Below is a small trained network, with its code and all its weights. Each question gives an input and a target symbol and asks what happens when units are switched off, that is, made to give their printed mean instead of their output.

import numpy as np


def w(rows, s, z=0):
    codes = np.array(rows[::2]) - 128.0
    scale = np.full(codes.shape[1], s)
    scale[-1] = z or s
    return codes * scale


def f(y):
    return y / 2 * (1 + np.tanh(0.7978845608 * (y + 0.044715 * y**3)))


def softmax(a):
    e = np.exp(a - a.max(-1, keepdims=True))
    return e / e.sum(-1, keepdims=True)


def log_softmax(a):
    a = a - a.max(-1, keepdims=True)
    return a - np.log(np.exp(a).sum(-1, keepdims=True))


def net(x, mask):
    ids = ['ΞΦΩβεηλμ'.index(c) for c in x.split()]
    T = len(ids)
    res = E[ids] + P[:T]
    q, k, v = (res @ M[0].T for M in (Q, K, V))
    z = softmax(np.where(np.tri(T) > 0, q @ k.T / 2**0.5, -1e9)) @ v
    res = res + np.where(mask[0], z, O[0][:, -1]) @ O[0][:, :-1]
    y = f(res @ A[0][:, :-1].T + A[0][:, -1])
    res = res + np.where(mask[1:17], y, B[0][:, -1]) @ B[0][:, :-1]
    return log_softmax(res[-1] @ U[:, :-1].T + U[:, -1])


Q, K, V, O, A, B = {}, {}, {}, {}, {}, {}
E = w([
[169,1,103,97,225],'Ξ',
[146,6,202,77,58],'Φ',
[102,145,151,173,135],'Ω',
[156,22,62,110,16],'β',
[111,106,26,185,99],'ε',
[68,133,190,182,135],'η',
[89,167,119,186,147],'λ',
[101,116,198,169,125],'μ',
],0.0087)
P = w([
[149,79,141,167,164],'0',
[197,117,121,150,163],'1',
[112,114,88,49,183],'2',
[85,44,107,100,120],'3',
[241,179,130,169,100],'4',
[105,157,75,2,162],'5',
[26,51,92,79,85],'6',
[225,143,146,217,47],'7',
],0.0061)
Q[0] = w([
[208,226,195,203,54],'H0',
[45,111,142,194,2],'H0',
],0.041)
K[0] = w([
[2,23,124,171,137],'H0',
[43,149,95,30,144],'H0',
],0.046)
V[0] = w([
[237,56,128,74,71],'H0',
[170,179,3,148,203],'H0',
],0.014)
O[0] = w([
[88,22,153,221,66,252],'H0',
[254,199,154,209,113,182],'H0',
],0.0084,0.0036)
A[0] = w([
[165,157,69,129,125,103],'N0',
[122,111,146,122,105,112],'N1',
[120,178,104,159,65,26],'N2',
[181,88,222,88,136,39],'N3',
[88,97,148,79,169,92],'N4',
[65,158,172,178,172,60],'N5',
[128,125,162,148,197,222],'N6',
[59,204,164,124,110,175],'N7',
[92,246,201,86,167,1],'N8',
[98,176,58,149,77,93],'N9',
[137,94,94,71,145,22],'N10',
[170,101,104,86,96,96],'N11',
[108,249,219,162,157,137],'N12',
[140,160,107,96,153,82],'N13',
[141,123,107,172,113,151],'N14',
[112,233,203,197,109,60],'N15',
],0.018,0.0064)
B[0] = w([
[99,138,108,117,111,186],'N0',
[129,136,130,99,119,168],'N1',
[148,81,118,111,154,151],'N2',
[123,120,143,92,183,155],'N3',
[156,136,123,110,162,204],'N4',
[99,121,115,80,107,142],'N5',
[165,116,105,159,110,195],'N6',
[167,69,112,150,119,156],'N7',
[147,252,131,71,110,150],'N8',
[154,145,164,155,144,168],'N9',
[97,124,135,169,97,145],'N10',
[98,115,126,121,111,150],'N11',
[96,86,217,145,106,197],'N12',
[136,129,134,106,172,134],'N13',
[112,141,97,119,124,255],'N14',
[82,157,86,128,191,208],'N15',
],0.046,0.0072)
U = w([
[214,19,66,208,179,130],'Ξ',
[102,126,146,29,207,15],'Φ',
[92,251,174,129,127,62],'Ω',
[54,123,106,120,12,111],'β',
[94,252,40,179,181,237],'ε',
[77,113,171,201,193,53],'η',
[203,246,118,89,136,46],'λ',
[166,108,237,202,69,253],'μ',
],0.004,0.0042)

Each question gives the input, a string of symbols that net reads in full, and the target symbol t.
The units are the heads (2 rows each of Q, K, V and O) and the neurons (one row each of A and B). Each row of codes is followed by its name. A weight is (code - 128) times the scale printed after its matrix; where a second scale follows, it is the last column's (O, A, B and U).
mask holds one flag per unit, heads first, then neurons. A switched-off unit (its flag False) gives its mean, the last column of its rows in O or B, instead of its output. The means were averaged over made-up inputs and are rounded, as every weight is.
A unit's drop is (log p(t) with every unit on - log p(t) with that unit switched off) / (log p(t) with every unit on - log p(t) with every unit switched off).
The circuit of an input: a set's keep is (log p(t) with only the set's units on - log p(t) with every unit switched off) / (log p(t) with every unit on - log p(t) with every unit switched off). Starting from the 12 units with the biggest drops (on a tie, the unit counted first), units are removed one at a time, each time the one whose removal leaves the highest keep (on an exact tie, the one counted first), for as long as the keep stays at least 0.8.
units of the circuit, in order: the units of the circuit, biggest drop first
unit that matters most: the unit with the biggest drop
top k neurons: the k neurons with the biggest drops, biggest first
drop when u is switched off: that unit's drop, to one decimal
input μ λ λ ε η Ξ μ η, target Ξ: units of the circuit, in order	[H0, N7]
input ε ε μ Ω λ, target μ: top 2 neurons	[N12, N7]
input ε β ε, target β: units of the circuit, in order	[H0, N4]
input μ ε Φ ε, target Φ: units of the circuit, in order	[H0, N4]
input η Φ ε λ μ η, target Ξ: units of the circuit, in order	[N7, H0]
input β ε ε ε Φ η, target Φ: units of the circuit, in order	[H0, N4, N5]
input ε ε Ξ ε ε Ξ ε, target Ξ: units of the circuit, in order	[N2, H0]
input β η Ω, target λ: units of the circuit, in order	[H0, N8, N15]
input β β η μ, target λ: units of the circuit, in order	[N8, H0, N15]
input μ λ β, target β: unit that matters most	N11
input ε ε ε ε Ξ ε, target Ξ: units of the circuit, in order	[H0, N2]
input μ λ Ω ε λ, target η: units of the circuit, in order	[N12, N15, H0]
input ε Ω Φ ε ε μ ε, target μ: units of the circuit, in order	[N15, N9]
input μ μ ε β η ε λ, target η: unit that matters most	N12
input β ε ε Φ ε Ξ, target Ξ: top 2 neurons	[N6, N15]
input λ Ξ Φ λ λ, target Ω: top 3 neurons	[N8, N12, N15]
input ε ε ε β ε ε μ ε, target μ: top 4 neurons	[N15, N14, N9, N10]
input μ ε ε ε ε Φ λ, target Φ: top 2 neurons	[N4, N5]
input ε λ ε Ξ, target Ξ: top 3 neurons	[N6, N8, N15]
input ε μ η μ μ λ, target Ξ: unit that matters most	N7
input Φ ε μ, target η: drop when N15 is switched off	1.4
input λ β ε Ω μ, target μ: drop when H0 is switched off	1.3
input ε Φ β β, target β: drop when N4 is switched off	0.1
